Below are the code and all the weights of a small trained network. Each question names an input and a target symbol and asks about switching units off, where a switched-off unit gives its printed mean instead of its output.

import numpy as np


def w(rows, s, z=0):
    codes = np.array(rows[::2]) - 128.0
    scale = np.full(codes.shape[1], s)
    scale[-1] = z or s
    return codes * scale


def norm(h):
    return h / np.sqrt((h * h).mean(-1, keepdims=True) + 1e-5)


def f(y):
    return np.maximum(y, 0)


def softmax(a):
    e = np.exp(a - a.max(-1, keepdims=True))
    return e / e.sum(-1, keepdims=True)


def log_softmax(a):
    a = a - a.max(-1, keepdims=True)
    return a - np.log(np.exp(a).sum(-1, keepdims=True))


def net(x, mask):
    ids = ['αβγδεηλμπστψ'.index(c) for c in x.split()]
    T = len(ids)
    res = E[ids] + P[:T]
    u = 0
    for l in range(2):
        r = norm(res)
        for j in range(2):
            rows = slice(4 * j, 4 * j + 4)
            q, k, v = (r @ M[l][rows].T for M in (Q, K, V))
            z = softmax(np.where(np.tri(T) > 0, q @ k.T / 4**0.5, -1e9)) @ v
            o = O[l][rows]
            res = res + np.where(mask[u + j], z, o[:, -1]) @ o[:, :-1]
        u += 2
        y = f(norm(res) @ A[l][:, :-1].T + A[l][:, -1])
        res = res + np.where(mask[u : u + 12], y, B[l][:, -1]) @ B[l][:, :-1]
        u += 12
    return log_softmax(norm(res)[-1] @ U[:, :-1].T + U[:, -1])


Q, K, V, O, A, B = {}, {}, {}, {}, {}, {}
E = w([
[84,237,79,100,79,186,174,193,113,202],'α',
[191,196,149,89,145,137,123,159,61,99],'β',
[117,172,47,123,23,140,253,191,132,17],'γ',
[113,132,165,188,113,37,98,150,31,110],'δ',
[175,65,179,156,162,122,171,166,165,84],'ε',
[124,134,151,134,158,238,163,143,130,121],'η',
[160,82,187,104,132,151,140,108,128,93],'λ',
[73,127,72,163,92,175,156,94,116,195],'μ',
[170,225,53,131,158,134,175,93,95,105],'π',
[118,130,122,13,50,115,214,176,137,138],'σ',
[83,114,143,137,81,110,131,96,64,145],'τ',
[153,99,67,130,148,120,28,116,122,131],'ψ',
],0.016)
P = w([
[88,179,199,123,96,128,2,170,57,147],'0',
[74,114,117,111,72,169,140,92,172,80],'1',
[45,77,135,128,188,118,134,171,99,102],'2',
[127,187,199,111,118,60,94,129,141,174],'3',
[159,116,118,114,120,159,184,84,122,108],'4',
[109,79,129,105,216,111,187,161,65,124],'5',
[206,180,199,126,138,69,156,128,105,202],'6',
[147,93,108,118,89,162,160,77,121,114],'7',
],0.012)
Q[0] = w([
[142,93,89,123,111,106,83,142,95,169],'L0H1',
[171,110,108,91,123,123,108,141,137,95],'L0H1',
[162,217,226,159,93,114,197,127,97,169],'L0H1',
[118,93,78,123,201,151,146,163,77,141],'L0H1',
[113,171,183,105,180,114,213,163,82,159],'L0H2',
[98,172,152,166,87,111,102,111,245,142],'L0H2',
[105,95,68,128,185,136,98,140,128,143],'L0H2',
[210,168,155,136,97,115,101,117,132,160],'L0H2',
],0.012)
K[0] = w([
[142,102,113,135,95,124,71,153,99,139],'L0H1',
[169,152,149,139,127,127,110,180,122,101],'L0H1',
[157,103,152,99,140,118,251,64,56,169],'L0H1',
[195,165,45,83,205,118,93,161,139,123],'L0H1',
[170,131,70,70,166,130,193,127,123,175],'L0H2',
[74,105,127,134,148,137,81,94,179,114],'L0H2',
[105,199,139,126,121,123,115,203,159,131],'L0H2',
[158,80,128,140,143,121,78,109,120,151],'L0H2',
],0.012)
V[0] = w([
[86,188,177,170,63,114,152,171,89,94],'L0H1',
[90,204,116,110,135,128,203,91,160,219],'L0H1',
[71,122,158,233,122,176,115,173,113,142],'L0H1',
[30,46,96,60,86,44,134,48,109,248],'L0H1',
[75,177,164,239,141,132,238,96,105,148],'L0H2',
[113,148,203,114,100,148,117,125,87,69],'L0H2',
[183,144,167,112,78,78,160,189,178,148],'L0H2',
[143,47,94,131,102,92,39,83,133,3],'L0H2',
],0.0051)
O[0] = w([
[182,103,88,130,103,95,179,236,130,144,232],'L0H1',
[162,163,70,121,92,198,76,143,66,87,157],'L0H1',
[174,148,215,114,157,159,242,164,182,52,176],'L0H1',
[79,152,169,138,95,150,165,106,38,179,11],'L0H1',
[84,168,204,215,159,107,113,83,187,26,207],'L0H2',
[145,180,123,250,90,106,193,64,132,208,243],'L0H2',
[15,169,150,92,127,147,232,198,188,107,120],'L0H2',
[255,97,86,124,188,152,182,81,41,135,2],'L0H2',
],0.006,0.0033)
A[0] = w([
[183,146,113,154,111,126,143,114,129,117,182],'L0N1',
[113,85,186,118,222,93,85,182,122,229,90],'L0N2',
[135,137,109,155,71,189,142,149,151,128,175],'L0N3',
[80,98,223,171,246,108,109,111,126,157,149],'L0N4',
[79,114,137,185,122,51,109,111,60,131,139],'L0N5',
[142,74,109,170,72,118,160,104,121,57,108],'L0N6',
[89,250,141,1,135,134,145,172,104,164,145],'L0N7',
[97,193,129,126,199,74,88,116,137,175,134],'L0N8',
[214,99,69,98,65,119,130,73,173,149,253],'L0N9',
[119,205,78,110,127,163,110,59,131,123,149],'L0N10',
[129,112,63,130,149,221,130,40,172,119,107],'L0N11',
[131,110,138,121,124,246,145,119,142,140,82],'L0N12',
],0.0085,0.0047)
B[0] = w([
[46,116,154,90,95,96,61,121,190,214,194],'L0N1',
[121,164,27,48,96,132,167,111,120,147,170],'L0N2',
[121,152,150,98,191,83,119,112,171,113,248],'L0N3',
[65,155,111,162,78,70,127,136,68,154,214],'L0N4',
[179,106,121,124,126,140,150,179,201,98,168],'L0N5',
[141,167,91,132,154,136,136,79,118,187,197],'L0N6',
[144,66,108,181,90,112,115,105,155,138,255],'L0N7',
[73,140,127,99,178,172,198,197,112,176,165],'L0N8',
[115,153,153,101,188,159,121,173,68,103,208],'L0N9',
[132,79,191,31,57,106,78,89,87,37,187],'L0N10',
[106,136,1,171,102,173,111,132,191,110,197],'L0N11',
[142,99,131,50,68,168,122,98,202,150,206],'L0N12',
],0.0091,0.007)
Q[1] = w([
[145,176,135,129,192,163,78,152,75,44],'L1H1',
[49,140,107,138,68,170,216,157,63,111],'L1H1',
[105,198,147,150,137,128,122,135,149,149],'L1H1',
[154,74,62,174,172,138,155,113,137,90],'L1H1',
[163,95,255,185,135,168,157,113,164,117],'L1H2',
[113,42,141,143,210,151,224,111,78,119],'L1H2',
[173,88,56,53,144,152,92,184,127,122],'L1H2',
[145,125,144,139,154,102,71,107,73,178],'L1H2',
],0.0099)
K[1] = w([
[51,209,152,137,185,143,102,192,90,114],'L1H1',
[144,176,107,78,64,140,254,162,121,72],'L1H1',
[106,99,67,127,193,143,144,72,183,58],'L1H1',
[181,211,131,184,118,160,157,174,184,153],'L1H1',
[139,102,248,198,122,185,155,138,187,140],'L1H2',
[81,102,189,150,164,190,128,197,75,158],'L1H2',
[181,48,100,59,178,118,97,186,150,96],'L1H2',
[182,171,169,153,143,108,35,82,57,140],'L1H2',
],0.008)
V[1] = w([
[119,30,159,194,114,184,108,189,132,154],'L1H1',
[94,240,101,165,122,104,99,127,153,104],'L1H1',
[96,44,90,116,66,63,158,140,162,76],'L1H1',
[202,112,175,65,179,88,55,126,57,2],'L1H1',
[177,200,175,92,84,222,138,236,140,125],'L1H2',
[150,130,103,68,121,109,95,156,148,99],'L1H2',
[29,200,207,157,232,208,143,158,57,92],'L1H2',
[116,152,102,50,136,111,79,162,180,78],'L1H2',
],0.0054)
O[1] = w([
[143,151,103,66,132,73,61,117,135,189,98],'L1H1',
[127,142,64,172,187,209,204,131,59,204,171],'L1H1',
[164,95,122,61,60,112,94,142,158,107,223],'L1H1',
[55,142,181,100,109,210,180,146,189,139,3],'L1H1',
[185,168,137,90,170,77,176,40,164,159,179],'L1H2',
[24,66,48,149,96,187,124,126,91,226,160],'L1H2',
[141,209,25,74,32,102,125,89,197,82,83],'L1H2',
[200,116,215,33,187,76,47,162,3,121,201],'L1H2',
],0.0051,0.0066)
A[1] = w([
[121,150,136,143,114,144,112,163,119,180,15],'L1N1',
[134,93,90,149,175,138,204,98,102,100,111],'L1N2',
[155,132,94,91,130,116,96,161,74,74,136],'L1N3',
[120,144,177,58,133,103,188,130,108,83,56],'L1N4',
[130,102,80,139,227,87,101,163,100,94,118],'L1N5',
[109,59,72,74,114,166,156,119,93,94,121],'L1N6',
[158,164,158,124,188,113,122,163,185,132,3],'L1N7',
[133,147,159,177,110,113,109,47,92,115,81],'L1N8',
[102,88,89,123,170,167,123,147,85,6,126],'L1N9',
[72,96,93,133,142,104,160,188,114,157,95],'L1N10',
[143,170,114,170,103,79,152,159,60,161,170],'L1N11',
[72,159,81,129,118,89,105,181,117,100,125],'L1N12',
],0.011,0.0029)
B[1] = w([
[119,135,128,177,234,107,140,117,76,2,161],'L1N1',
[191,230,199,63,94,111,100,215,123,135,177],'L1N2',
[144,103,157,149,147,143,151,148,215,148,196],'L1N3',
[56,63,119,179,143,166,129,167,79,89,199],'L1N4',
[123,143,157,172,108,133,115,49,130,193,175],'L1N5',
[147,143,134,159,178,70,203,132,102,154,255],'L1N6',
[91,148,174,117,194,67,89,103,175,159,157],'L1N7',
[182,57,148,126,205,185,168,92,80,63,149],'L1N8',
[116,159,85,192,101,110,98,201,121,127,209],'L1N9',
[97,114,140,82,156,161,125,129,150,74,236],'L1N10',
[121,140,90,131,101,174,131,92,179,123,252],'L1N11',
[190,101,166,94,152,157,73,83,72,156,243],'L1N12',
],0.0091,0.0069)
U = w([
[152,139,150,38,17,112,99,137,116,151,186],'α',
[55,91,219,90,200,238,76,176,99,89,52],'β',
[142,230,138,107,125,154,187,235,124,85,208],'γ',
[137,129,142,250,88,135,207,94,164,149,220],'δ',
[100,195,207,129,215,43,122,98,177,124,162],'ε',
[142,131,91,98,157,250,117,155,253,107,67],'η',
[223,134,138,22,207,180,180,119,81,221,3],'λ',
[5,188,44,95,148,97,178,35,66,137,133],'μ',
[161,200,76,90,146,121,36,108,74,56,129],'π',
[84,19,110,102,232,54,227,146,164,88,9],'σ',
[193,117,201,129,172,174,164,57,79,51,175],'τ',
[113,91,90,237,194,166,94,164,133,210,213],'ψ',
],0.0066,0.0018)

Each question gives the input, a string of symbols that net reads in full, and the target symbol t.
The units are the heads (4 rows each of Q, K, V and O) and the neurons (one row each of A and B). Each row of codes is followed by its name. A weight is (code - 128) times the scale printed after its matrix; where a second scale follows, it is the last column's (O, A, B and U).
mask holds one flag per unit, layer by layer, with each layer's heads first. A switched-off unit (its flag False) gives its mean, the last column of its rows in O or B, instead of its output. The means were averaged over made-up inputs and are rounded, as every weight is.
A unit's drop is (log p(t) with every unit on - log p(t) with that unit switched off) / (log p(t) with every unit on - log p(t) with every unit switched off).
The circuit of an input: a set's keep is (log p(t) with only the set's units on - log p(t) with every unit switched off) / (log p(t) with every unit on - log p(t) with every unit switched off). Starting from the 12 units with the biggest drops (on a tie, the unit counted first), units are removed one at a time, each time the one whose removal leaves the highest keep (on an exact tie, the one counted first), for as long as the keep stays at least 0.8.
circuit, biggest first: the units of the circuit, biggest drop first
unit that matters most: the unit with the biggest drop
k most important neurons: the k neurons with the biggest drops, biggest first
k most important neurons of layer l: the k neurons of layer l with the biggest drops, biggest first
heads that matter: for each layer, one digit per head in row order, 1 if its drop is at least 0.15 and else 0, layers parted by /
input γ γ ψ, target μ: circuit, biggest first -> [L0H1 L0N2]
input σ γ γ, target γ: heads that matter -> 00 / 00
input α η η γ μ ε α, target τ: 2 most important neurons -> [L0N7 L1N8]
input γ η ε λ η η, target γ: circuit, biggest first -> [L1N2 L1N9]
input γ η η α δ α, target β: heads that matter -> 01 / 00
input η π η, target ψ: circuit, biggest first -> [L1N9 L1N5]
input σ η ψ η, target λ: circuit, biggest first -> [L0H2]
input σ η λ α, target μ: 4 most important neurons -> [L0N8 L0N12 L1N1 L1N3]
input δ ε β γ, target σ: circuit, biggest first -> [L1N4 L0H2 L0H1]
input η γ λ η ψ ε, target μ: 3 most important neurons -> [L0N4 L0N2 L1N11]
input λ ψ δ, target μ: 3 most important neurons -> [L0N4 L1N11 L1N10]
input λ ψ α α η σ η λ, target λ: 2 most important neurons -> [L0N9 L0N6]
input η η α τ π, target π: 4 most important neurons of layer 0 -> [L0N10 L0N11 L0N7 L0N9]
input γ η η σ ε, target ε: unit that matters most -> L0N10
input ε λ γ η, target μ: circuit, biggest first -> [L0H1 L0N4 L0N2]
input τ η η γ, target ε: heads that matter -> 10 / 00
input σ λ π η π ε, target ψ: heads that matter -> 11 / 01
input η α σ λ, target α: heads that matter -> 00 / 10
input η γ γ η η δ, target γ: heads that matter -> 00 / 10
input γ τ π β, target δ: heads that matter -> 10 / 01
input σ β η α λ, target λ: heads that matter -> 01 / 00
input λ γ λ λ α μ, target β: heads that matter -> 01 / 00
input η δ η η π, target π: heads that matter -> 10 / 00
input λ α ε α, target σ: heads that matter -> 00 / 01
input β η γ α, target ε: unit that matters most -> L1N1
input η η λ σ η λ γ σ, target σ: heads that matter -> 00 / 00
input λ τ η σ α, target α: heads that matter -> 10 / 00
input η γ η, target γ: unit that matters most -> L1N2
input η η λ, target τ: heads that matter -> 11 / 00
input η γ λ μ, target τ: 3 most important neurons of layer 0 -> [L0N10 L0N7 L0N12]
